Below are the code and all the weights of a small trained network. Each question names an input and a class and asks about switching units off, where a switched-off unit gives its printed mean instead of its output.

import numpy as np


def w(rows, s, z=0):
    codes = np.array(rows[::2]) - 128.0
    scale = np.full(codes.shape[1], s)
    scale[-1] = z or s
    return codes * scale


def f(y):
    return np.maximum(y, 0)


def log_softmax(a):
    a = a - a.max(-1, keepdims=True)
    return a - np.log(np.exp(a).sum(-1, keepdims=True))


def net(x, mask):
    res = np.array(x, float).reshape(1, 7) / 4 @ E
    y = f(res @ A[0][:, :-1].T + A[0][:, -1])
    res = res + np.where(mask, y, B[0][:, -1]) @ B[0][:, :-1]
    return log_softmax(res[-1] @ U[:, :-1].T + U[:, -1])


A, B = {}, {}
E = w([
[116,143,137,132,110,142],'x0',
[73,48,186,35,180,200],'x1',
[131,127,125,126,134,124],'x2',
[226,126,250,148,139,126],'x3',
[37,137,175,166,153,25],'x4',
[140,110,118,127,146,115],'x5',
[128,127,127,131,128,129],'x6',
],0.014)
A[0] = w([
[168,71,147,78,105,196,120],'neuron 0',
[1,97,137,93,211,167,26],'neuron 1',
[193,146,50,88,84,166,60],'neuron 2',
[171,108,219,116,205,195,136],'neuron 3',
[73,103,25,80,125,176,56],'neuron 4',
[185,127,47,113,81,176,80],'neuron 5',
[219,184,97,195,115,122,45],'neuron 6',
[73,119,214,138,173,71,12],'neuron 7',
[111,97,110,189,84,89,93],'neuron 8',
[149,166,106,54,130,77,103],'neuron 9',
[96,190,61,200,95,9,148],'neuron 10',
[174,98,159,131,107,168,91],'neuron 11',
[212,233,71,184,115,84,188],'neuron 12',
[85,141,16,172,54,99,91],'neuron 13',
[144,178,153,119,134,161,125],'neuron 14',
[193,142,229,152,140,94,98],'neuron 15',
[181,122,228,185,101,84,6],'neuron 16',
[181,151,213,140,131,94,72],'neuron 17',
[147,167,89,104,148,163,130],'neuron 18',
[152,103,153,105,115,164,98],'neuron 19',
[66,101,185,80,124,65,105],'neuron 20',
[248,146,166,79,118,179,114],'neuron 21',
[208,116,175,107,111,187,97],'neuron 22',
[201,138,158,106,134,190,107],'neuron 23',
[222,155,101,191,61,98,91],'neuron 24',
[199,143,49,91,113,200,155],'neuron 25',
[165,145,84,103,113,149,91],'neuron 26',
],0.0098,0.014)
B[0] = w([
[157,149,122,135,87,91,184],'neuron 0',
[73,86,100,147,189,176,184],'neuron 1',
[98,92,80,159,170,135,172],'neuron 2',
[210,188,113,82,107,97,203],'neuron 3',
[213,88,232,42,21,189,183],'neuron 4',
[45,96,113,148,196,180,178],'neuron 5',
[219,136,233,60,43,155,175],'neuron 6',
[191,114,217,56,3,175,164],'neuron 7',
[103,146,113,127,147,100,156],'neuron 8',
[109,126,118,97,121,116,133],'neuron 9',
[146,177,29,170,150,59,254],'neuron 10',
[135,160,93,124,134,115,155],'neuron 11',
[49,65,158,160,173,180,247],'neuron 12',
[114,146,83,131,157,107,207],'neuron 13',
[155,140,91,125,129,132,146],'neuron 14',
[94,75,178,143,107,207,188],'neuron 15',
[51,95,62,189,198,159,162],'neuron 16',
[70,60,133,133,167,212,168],'neuron 17',
[117,115,133,135,122,160,159],'neuron 18',
[146,166,106,100,127,112,151],'neuron 19',
[101,89,156,161,144,177,180],'neuron 20',
[147,150,83,136,108,74,200],'neuron 21',
[154,142,88,125,149,76,180],'neuron 22',
[150,154,120,138,143,74,176],'neuron 23',
[171,104,204,111,79,174,194],'neuron 24',
[91,65,230,129,105,189,214],'neuron 25',
[100,110,140,151,165,112,152],'neuron 26',
],0.011,0.019)
U = w([
[16,92,121,171,205,182,29],'0',
[169,117,205,121,38,178,253],'1',
[164,245,65,154,128,10,133],'2',
],0.013,0.0035)

Each question gives the input, the list of numbers given to net, and the class t.
The units are the neurons (one row each of A and B). Each row of codes is followed by its name. A weight is (code - 128) times the scale printed after its matrix; where a second scale follows, it is the last column's (A, B and U).
mask holds one flag per neuron, in row order. A switched-off neuron (its flag False) gives its mean, the last column of its row in B, instead of its output. The means were averaged over made-up inputs and are rounded, as every weight is.
A unit's drop is (log p(t) with every unit on - log p(t) with that unit switched off) / (log p(t) with every unit on - log p(t) with every unit switched off).
unit that matters most: the unit with the biggest drop
k most important neurons: the k neurons with the biggest drops, biggest first
drop of u: that unit's drop, to one decimal
input [-7,-7,3,-1,-6,-5,8], class 0: 2 most important neurons -> [neuron 12; neuron 5]
input [-8,-8,5,1,5,2,-7], class 0: unit that matters most -> neuron 12
input [4,6,2,1,7,-5,1], class 1: 2 most important neurons -> [neuron 7; neuron 12]
input [7,1,-1,-4,-2,3,4], class 1: 2 most important neurons -> [neuron 4; neuron 12]
input [2,5,6,-1,-7,6,-3], class 1: 2 most important neurons -> [neuron 25; neuron 10]
input [8,-1,8,6,3,2,-8], class 0: 2 most important neurons -> [neuron 16; neuron 4]
input [4,0,4,-2,4,-1,-7], class 2: 2 most important neurons -> [neuron 12; neuron 25]
input [-6,-6,2,0,5,-7,4], class 2: 2 most important neurons -> [neuron 10; neuron 25]
input [-4,-5,-3,2,2,-8,-4], class 0: 2 most important neurons -> [neuron 12; neuron 4]
input [1,-5,-6,0,-8,-7,5], class 0: 4 most important neurons -> [neuron 5; neuron 12; neuron 2; neuron 4]
input [-6,-7,4,8,6,-5,5], class 0: drop of neuron 9 -> 0.0
input [-4,3,6,1,-6,-3,2], class 2: drop of neuron 21 -> 0.1
input [7,1,-4,-7,-7,-3,0], class 1: drop of neuron 4 -> 6.5
input [5,8,1,0,-1,2,8], class 1: unit that matters most -> neuron 10
input [7,-1,0,-1,2,5,-7], class 2: drop of neuron 15 -> 0.1
